Below are the code and all the weights of a small trained network. Each question names an input and a class and asks about switching units off, where a switched-off unit gives its printed mean instead of its output.

import numpy as np


def w(rows, s, z=0):
    codes = np.array(rows[::2]) - 128.0
    scale = np.full(codes.shape[1], s)
    scale[-1] = z or s
    return codes * scale


def norm(h):
    return h / np.sqrt((h * h).mean(-1, keepdims=True) + 1e-5)


def f(y):
    return np.maximum(y, 0)


def log_softmax(a):
    a = a - a.max(-1, keepdims=True)
    return a - np.log(np.exp(a).sum(-1, keepdims=True))


def net(x, mask):
    res = np.array(x, float).reshape(1, 8) / 4 @ E
    u = 0
    for l in range(3):
        y = f(norm(res) @ A[l][:, :-1].T + A[l][:, -1])
        res = res + np.where(mask[u : u + 4], y, B[l][:, -1]) @ B[l][:, :-1]
        u += 4
    return log_softmax(norm(res)[-1] @ U[:, :-1].T + U[:, -1])


A, B = {}, {}
E = w([
[131,125,130,130,131,130],'x0',
[71,88,164,128,227,169],'x1',
[92,184,142,198,124,135],'x2',
[128,131,125,127,130,128],'x3',
[129,129,128,125,129,127],'x4',
[63,176,158,66,126,18],'x5',
[190,107,253,150,134,124],'x6',
[128,130,130,131,127,133],'x7',
],0.0025)
A[0] = w([
[41,253,208,215,95,208,71],'L0N1',
[163,134,111,148,47,78,4],'L0N2',
[169,157,208,98,126,150,228],'L0N3',
[157,92,79,172,139,193,225],'L0N4',
],0.0031,0.0027)
B[0] = w([
[234,60,33,112,205,42,189],'L0N1',
[151,253,98,78,68,138,144],'L0N2',
[68,95,58,153,81,111,236],'L0N3',
[87,198,113,64,116,99,251],'L0N4',
],0.0038,0.0028)
A[1] = w([
[201,118,254,148,124,118,114],'L1N1',
[95,212,120,204,133,128,202],'L1N2',
[97,129,175,97,109,87,5],'L1N3',
[139,68,117,37,116,133,53],'L1N4',
],0.0053,0.0012)
B[1] = w([
[41,105,3,129,80,138,231],'L1N1',
[190,59,108,80,148,95,252],'L1N2',
[112,188,127,126,131,102,179],'L1N3',
[182,143,108,222,166,61,228],'L1N4',
],0.0056,0.002)
A[2] = w([
[49,83,161,118,228,152,175],'L2N1',
[143,168,123,124,29,79,253],'L2N2',
[118,146,30,94,143,122,10],'L2N3',
[200,100,93,165,112,253,143],'L2N4',
],0.0055,0.00045)
B[2] = w([
[228,182,123,121,36,205,194],'L2N1',
[140,123,155,123,209,253,236],'L2N2',
[104,67,220,193,100,128,253],'L2N3',
[58,205,192,48,164,20,196],'L2N4',
],0.0052,0.0047)
U = w([
[40,228,182,38,170,50,130],'0',
[229,168,114,100,86,253,110],'1',
[144,93,174,174,146,128,253],'2',
[2,31,73,175,66,149,81],'3',
[229,71,77,153,200,35,46],'4',
],0.0065,0.0037)

Each question gives the input, the list of numbers given to net, and the class t.
The units are the neurons (one row each of A and B). Each row of codes is followed by its name. A weight is (code - 128) times the scale printed after its matrix; where a second scale follows, it is the last column's (A, B and U).
mask holds one flag per neuron, layer by layer. A switched-off neuron (its flag False) gives its mean, the last column of its row in B, instead of its output. The means were averaged over made-up inputs and are rounded, as every weight is.
A unit's drop is (log p(t) with every unit on - log p(t) with that unit switched off) / (log p(t) with every unit on - log p(t) with every unit switched off).
The circuit of an input: a set's keep is (log p(t) with only the set's units on - log p(t) with every unit switched off) / (log p(t) with every unit on - log p(t) with every unit switched off). Starting from all 12 units, units are removed one at a time, each time the one whose removal leaves the highest keep (on an exact tie, the one counted first), for as long as the keep stays at least 0.8.
circuit, biggest first: the units of the circuit, biggest drop first
unit that matters most: the unit with the biggest drop
k most important neurons: the k neurons with the biggest drops, biggest first
k most important neurons of layer l: the k neurons of layer l with the biggest drops, biggest first
input [6,-2,6,-2,2,5,3,8], class 4: circuit, biggest first => [L0N1; L2N4]
input [1,-8,7,-5,2,2,3,0], class 1: 2 most important neurons => [L2N2; L1N4]
input [-2,-3,-1,1,4,1,4,-5], class 3: unit that matters most => L0N4
input [3,-7,-1,-1,7,6,5,-2], class 1: 2 most important neurons => [L2N2; L2N4]
input [2,6,-8,-2,-5,4,1,-3], class 4: circuit, biggest first => [L1N4; L2N4]
input [-7,-1,2,7,1,1,-5,8], class 2: circuit, biggest first => [L2N3; L1N1]
input [-6,8,7,1,-1,-6,5,-4], class 1: circuit, biggest first => [L2N1; L2N3]
input [-3,-2,-3,8,-2,1,-6,5], class 2: 2 most important neurons => [L1N1; L2N3]
input [3,1,2,-1,0,0,-1,-1], class 4: 2 most important neurons of layer 2 => [L2N2; L2N4]
input [2,-8,-1,0,4,6,5,-2], class 1: circuit, biggest first => [L2N2; L2N4]
input [-4,7,6,-2,-5,-2,0,-5], class 1: 2 most important neurons => [L2N1; L1N4]
input [0,-5,-3,4,0,6,-8,5], class 3: circuit, biggest first => [L2N4; L2N3]
input [-6,-3,-4,-5,-6,-5,-1,-1], class 0: 2 most important neurons => [L2N4; L0N1]
input [-1,-8,-2,8,-6,-8,1,-5], class 0: 2 most important neurons of layer 2 => [L2N4; L2N1]
input [0,8,-4,1,-6,-8,1,5], class 0: 2 most important neurons => [L2N4; L2N2]
input [3,6,-3,3,3,4,8,-1], class 3: unit that matters most => L1N1
input [0,-4,8,4,1,6,-1,1], class 4: circuit, biggest first => [L1N2; L0N1; L2N4]
input [6,0,-7,-4,7,-5,3,-4], class 4: 3 most important neurons => [L1N4; L0N4; L2N3]
input [6,8,-4,-5,-4,-6,-1,-6], class 1: 2 most important neurons of layer 2 => [L2N1; L2N3]
input [8,-3,6,2,4,4,4,7], class 4: unit that matters most => L0N1
